Each row, then roughly how far along a hidden order it lies, from 0 to 30
[ 1  8  9  6 -4  0  2  1  3 24 -3  1  0  7  1  0  4  2  0  2  2  8  0  6
  0 15 -1  2 11  4  2  3  0  2  3  4  2  2 -1  3  3  0  3  0  0  3  0 37
  0  4  6  3  0 -3  0  0  0  1  9  0  2  0  0  1  0  0 17  0  1  0  2 -2
 13  0  2  2  5 28  0 10  1  4 -1  4  1  0  0  2  4 11  4  4  2  0  1  1
  0  3 13  1  3  0 -1  0  0  4  2  0  4 -3  3 -2  0  0  9  1]	12
[ 3  8 10  1  3 -1 -1  0  3 28 14  0 -2  0  3  2  4  3  1 -2  2 -3  1  5
 -1  8  3  3 11  4  2  0 -1  0  5  0  2  0  6  3  2  0  0  2  0  3  0  7
  4 -1  4  0  0  0  0  1  4  6  6  2  1  6  2  0  0  2 14  2  1 -1  2  1
 12  0  0  3  0 13  0 -5 -1  4 -3  3  1  4 -1  0  3 11  1  1  1  7  2  0
  0  3  9  1  0  3  3  0 -1  5  1  0  4  4 -2  2  0  3  1  2]	9
[ 5  7 10  6 -4  9  0  2 -1 25  4  0  6  0  1  4  6  3 -1  2  2  2  3 -2
  0  5  2  3 11  4  2  1  4  0  3  4  2  3 -1  2  3  0 -2 -1  0  3  0  3
  0  4  6  0  1  2  0  0  6  1  1  2  2  3 -1  1  0  4 14  2  2  9  3 -1
 11  0 -1  2  0 30  3 10  5  4  0  3  1  4  0  1  4  9  3 -2  3  0 -1  0
  0  3 13  0  3  2 -2  0  1  5  1  0  3 -2  2 -1  0  4  0  2]	0
[ 1  7  0  6 -1 -1  4  0  3 25 -1  1 -1  7  4  1  5 -2 -1  1  0  0 -1  4
 -1 17  2  2 12  0  2  2  3  2  3  1  2  3 -1  2  2  4 -2  1 -1  5  0 44
  0  5  5  3  1  2  1  2  1  1  1  2  0  0  2  3  2  1 12  1  0 -1  2 -1
 12  1  2  1  6 29  0  0  4  0 -1  3  0  0  4  1  1  1  5  3  0 -1  5  2
  0  3  8  1  3  3  0  3  0  1  1  0  3  3  7  9  0  3  9  2]	0
[-1  0  1 -2 11 -1  3  0  0 27  0  5 -1 -1  4  1 -1  3  0  1  0 -1 -1  4
  0 14  3  0  3  0  1  2  0  2  1  1  2  2  4  0  0  3 -2  2  0  1  0 41
  4 -1  0  4  0 11  3  1  0  6  6  0  0  1  9  3  0  1  5  7 -1 -1 -1  5
  1  1  2  2  6  0  1  8  4  0  3  0  0  4  0  0  1  3  4  4  0  6  5  0
  0  0 13  2  1  0  0  3  4  5 14  3  4  5  6 11  3  0  9  0]	19
[ 4  0 10 -3 11  0  0  0  3 17  6  0  0  0  3  4  3  3  0  1  2 -2 -1  1
  0 14  2  2 11  0  2  1  3  1  4  4  2  1  4  2  2  3 -1  0  0  0  0  6
  0  0  5  0  1  2  0  2  1  5  2  2  0  5  8  0  0  0 16  7  0  1  3  0
 14  0  2  1 -2 34  0  1  3  3  0  0  0  5  0  0  4 12  4 -1  3  5  0  0
  0  0 12  0  0  2 -1  0  1  4  1  3  4  3  1  0  4  3  0  0]	3
[ 0  9  7  5 -1  0  0  2  3 25 -2  2  1  5  0  0  6 -1  0  0  1  7  0  4
  0 15  0  3  8  0  2  0  2  2  3  4  0  3  0  3  3  0  4  1  0  4  2 28
  0  4  5  3  0  2  0  0  0  1  6  2  0  1  1  0  2  0 15  1  1 -1  3  0
 13  0 -1  2  6 25  0 -1  4  0  0  3  0  0  3  2  4 12  4  4  3  1  0  1
  0  3 10  1  3  3  0  1  0  0  1  0  2  0  7  9  0  0 10  2]	6
[ 5  0  9  0 12  0  4  0  0 23  8  4  0  0  2  3  6  4  0  0  0  1  0 -1
  0 14  3  4  7  0  2  2  1  0  0  0  2  0  5  3  0  4  0  0  0 -1  0  1
  4  0  0  0  0  8  0  2  0  4  8  0  0  4 -1  0  0  0  0  5  0 10  0  0
  4  1  3  2 -1 -2  3  9  4  4  4  0  0  3  0  0  0 12  4  0  0  6  0  0
  0  0  5  0  0  2 -1  0  0  4 -1  2  4  7  8  0  4  3 -1  0]	3
[ 3  0  9  9  2 -1  0  0  0 -2  2  1 -1 -1  1  3  6  3  2 -1  2  6  0  5
  5 12  4  3 10  0  2  0  0  0  4  4  2  3  0  1  3  0  4  1  3  5  2  0
  0  0  5  4  0  8  0  0  6  6  6  0  1  1  1  0  0  0 14  0  1 -1  3  5
  0  0  3  2  0 26  0 -2  0  0 -1  0  1  4 -2  0  4 12  5  1  2  2  1  0
  3  3 10  2  3  3  1  0 -1  5 12  0  3  2  2  9  5  0 -1  2]	22
[-2  1  7 12 18  2  4  0  3 20  3 -2  0  0  2 -1 10  5  0 -3 -1  1  2  1
  0  9  4  4 -8  0  2  1  2  0  3 -2  1  1  3  4  0  4  4 -2  1  1 -1 17
  0  7  5  4 -1  4 -1  2 -1 -3  3  0  0  0 -1 -1  1 -1  5  4  1  1  5  1
 15  1  5  5  5 19 -1  8  4  1  1 -1  0  0  4  2 -3 -3 -2  3  1  1 -1 -1
  0 -1  7  0 -1  2  2 -1  0  5 -7  3  4 11  3  8 -1  1  8  1]	5
[ 0 -1 -4  7 15 -1  4  0  0 22  0  0 -2  1  3  1 -1  3  2 -1  1  5 -1  4
 -1 10  3  2  4  0  2  2  0  1  0  1  1  3 -1  0  0  4 -2  8  0  2  0 40
  3  0  4  4  1 10  0  2  1  6  8  0  0  0  8  0  0  1 11  0  0  0  0  6
 -2  0  4  2  6 30  1  1  0  0 -1  1  0  4  0  0 -1  8  5  2 -1  4  1  1
  0  0 12  1  0  0  1  3  5  5 10  3  3  5  4 12  4  0 10  2]	19
[ 3  1  9 -1  1 -1  0  0  0 -1  2  5 -1 -1  0  3  6  3  3  0  2  5  4  4
  5 14  0  2  1  4  2  0 -1  0  4  4  0  3  5  0  2  0  5  1  3  0  2 31
  0 -1  5  3  0 11  3  0  4  6  7  0  1  1  1  0  0  5 15  1  1 -1 -1  5
  0  0  3  0  5 23  0 -3 -1  0 -1  0  1  4  0  0  4 16  4  4  2  0  1  1
  3  0 15  2  3  1  1  0  0  5 12  0  4  0  1  8  3  0  0  2]	30
[-1  0 -2 -1 15 -1  4  0  0 27  2  5  0 -2  3  0 -1  2  2  1  0 -1  0  4
 -2 15  4  2 -2 -1  2  2  0  2  0  0  2  3 -1  1  0  2 -3  3  2  2 -1 39
  5 -2  6  2  0 10  3  1 -2  6  6  0  0  1 10  1  0  0 16  2 -1 -3 -1  4
  1  0  1  3  7 24  0 -3  4  0 -1  0  0  3  0  0  2  7  3  4  0  2  1  0
  0 -1 13  2  1  1  0  2 -1  4 14  3  3  5  8  8  3  0  9  0]	22
[ 1 -1  1  4 -3 -1  0  0  3 25 -3  1  0  1  3  1  4  3  0  2  2  8 -1  4
  0 16  2  2  3  0  2  1  1  2  4  1  2  2  0 -2  2  3 -2  2  0  0  3 36
  4 -1  6  3  1 10  0  2  1  7  8  0  0  0  0  1  0  0 16  1  0  0 -1  0
 11  0  2  1  5 29  0  0  4 -1 -1  0  1  3  0  2  1 13  5  3  0  6  0  0
  0  1 14  1  1  1 -2  0  0  5  0  3  3  3  7  8  3  1 11  2]	16
[-1  0  9  8  2 -1  0  0  3 27  2  1 -1  0  0 -1  5  2  2  0  2  5 -1  7
  5 11  0  2  5  0  1  0  0  0  4  4  2  3 -1  0  3  0  4  3 -1  5  2 42
 -1 -1  4  4  0 11  1  1 -1  6  8  0  0  1  2  0  0  1 18  2  1 -1 -1  0
 11  0  3  3  6 32  0  6  0  0 -1  0  1  3  0  2  3 12  5  4  2 -1  1  1
  0  3 18  4  3  0  1  1  0  6 13  0  3 -1  0  9  3  0  9  2]	19
[ 5  0 10 -2 11 -1  1  0  0 25  8  5 -1 -1  1  4 -1  2  2  1  2 -1 -2  0
  5 17  2  2  6  1  2  3  0  1  4  1  2  0  4 -1  0  3  3  8  3  1  1 11
  3 -1 -1  1  1 10  0  2  5  8  9  0  1  4  8  1  0  1 15  7  0  0 -1  0
 -1  0  2 -1  0 -2  3  8  5  4  3  1  1  4  0  0  5 11  6  0 -1  5  2  0
  0  1 14  2  1  2 -1  1  0  5 15  3  3  3  2 10  3  1  0  0]	18
